Here is a tiny trained network, its code and every weight. The questions are about switching its units off for an input and a class, where a switched-off unit gives its printed mean instead of its output.

import numpy as np


def w(rows, s, z=0):
    codes = np.array(rows[::2]) - 128.0
    scale = np.full(codes.shape[1], s)
    scale[-1] = z or s
    return codes * scale


def f(y):
    return np.maximum(y, 0)


def log_softmax(a):
    a = a - a.max(-1, keepdims=True)
    return a - np.log(np.exp(a).sum(-1, keepdims=True))


def net(x, mask):
    res = np.array(x, float).reshape(1, 4) / 4 @ E
    y = f(res @ A[0][:, :-1].T + A[0][:, -1])
    res = res + np.where(mask, y, B[0][:, -1]) @ B[0][:, :-1]
    return log_softmax(res[-1] @ U[:, :-1].T + U[:, -1])


A, B = {}, {}
E = w([
[113,169,152,45,237,183],'x0',
[138,138,148,148,154,113],'x1',
[100,67,37,157,254,100],'x2',
[38,102,193,222,113,175],'x3',
],0.0084)
A[0] = w([
[204,119,101,45,138,93,93],'neuron 1',
[199,132,187,123,77,151,154],'neuron 2',
[141,151,65,88,96,77,231],'neuron 3',
[101,141,127,103,73,143,104],'neuron 4',
[166,133,79,191,56,83,70],'neuron 5',
[2,78,125,152,111,158,173],'neuron 6',
[124,181,133,90,181,228,36],'neuron 7',
[142,122,72,81,102,105,244],'neuron 8',
[97,71,80,191,210,109,66],'neuron 9',
[105,81,35,142,149,123,70],'neuron 10',
[91,184,151,75,173,155,73],'neuron 11',
[138,153,179,92,71,119,122],'neuron 12',
[154,114,79,135,178,68,215],'neuron 13',
[191,183,118,135,143,58,186],'neuron 14',
[70,133,172,188,141,156,80],'neuron 15',
[118,19,98,139,152,71,71],'neuron 16',
[174,106,92,104,131,113,15],'neuron 17',
[147,108,112,169,98,91,2],'neuron 18',
],0.009,0.00088)
B[0] = w([
[67,160,136,112,92,42,248],'neuron 1',
[167,141,140,50,144,196,209],'neuron 2',
[33,181,125,122,129,72,212],'neuron 3',
[164,104,111,138,157,163,173],'neuron 4',
[149,100,57,188,198,108,230],'neuron 5',
[90,181,166,82,59,44,236],'neuron 6',
[168,81,37,253,197,49,231],'neuron 7',
[60,88,171,160,113,97,201],'neuron 8',
[185,178,162,50,126,171,253],'neuron 9',
[185,153,146,76,153,166,215],'neuron 10',
[152,36,49,222,148,65,217],'neuron 11',
[181,160,94,103,166,181,203],'neuron 12',
[122,145,146,72,108,173,227],'neuron 13',
[64,106,159,95,134,43,206],'neuron 14',
[92,205,189,171,106,90,212],'neuron 15',
[176,132,130,82,137,161,214],'neuron 16',
[116,224,202,107,112,91,183],'neuron 17',
[203,56,86,209,135,86,181],'neuron 18',
],0.006,0.0065)
U = w([
[22,175,198,129,91,88,66],'0',
[201,63,24,243,138,136,78],'1',
[220,162,152,67,124,254,62],'2',
[101,118,126,135,109,163,254],'3',
],0.0086,0.004)

Each question gives the input, the list of numbers given to net, and the class t.
The units are the neurons (one row each of A and B). Each row of codes is followed by its name. A weight is (code - 128) times the scale printed after its matrix; where a second scale follows, it is the last column's (A, B and U).
mask holds one flag per neuron, in row order. A switched-off neuron (its flag False) gives its mean, the last column of its row in B, instead of its output. The means were averaged over made-up inputs and are rounded, as every weight is.
A unit's drop is (log p(t) with every unit on - log p(t) with that unit switched off) / (log p(t) with every unit on - log p(t) with every unit switched off).
The circuit of an input: a set's keep is (log p(t) with only the set's units on - log p(t) with every unit switched off) / (log p(t) with every unit on - log p(t) with every unit switched off). Starting from the 12 units with the biggest drops (on a tie, the unit counted first), units are removed one at a time, each time the one whose removal leaves the highest keep (on an exact tie, the one counted first), for as long as the keep stays at least 0.8.
circuit, biggest first: the units of the circuit, biggest drop first
most important unit: the unit with the biggest drop
k most important neurons: the k neurons with the biggest drops, biggest first
drop when u is switched off: that unit's drop, to one decimal
input [8,-7,-6,6], class 1: circuit, biggest first => neuron 7; neuron 11
input [8,2,-8,-7], class 1: circuit, biggest first => neuron 7; neuron 11
input [6,0,-4,-1], class 1: most important unit => neuron 7
input [-6,-6,-8,6], class 2: circuit, biggest first => neuron 2; neuron 12
input [-8,-7,-4,7], class 1: 2 most important neurons => neuron 5; neuron 18
input [2,-6,8,-8], class 0: circuit, biggest first => neuron 1; neuron 17
input [1,-2,-4,-7], class 0: circuit, biggest first => neuron 1; neuron 3
input [6,-3,-8,6], class 2: 3 most important neurons => neuron 2; neuron 12; neuron 1
input [8,-1,5,5], class 1: 2 most important neurons => neuron 7; neuron 11
input [-2,-4,6,6], class 0: 2 most important neurons => neuron 6; neuron 15
input [1,-2,-7,-7], class 0: 3 most important neurons => neuron 1; neuron 3; neuron 14
input [6,3,2,-8], class 0: drop when neuron 16 is switched off => 0.0
input [4,-2,-8,7], class 2: drop when neuron 14 is switched off => 0.2
input [-4,-6,-7,-2], class 2: circuit, biggest first => neuron 2
input [8,-6,7,3], class 1: drop when neuron 7 is switched off => 1.8
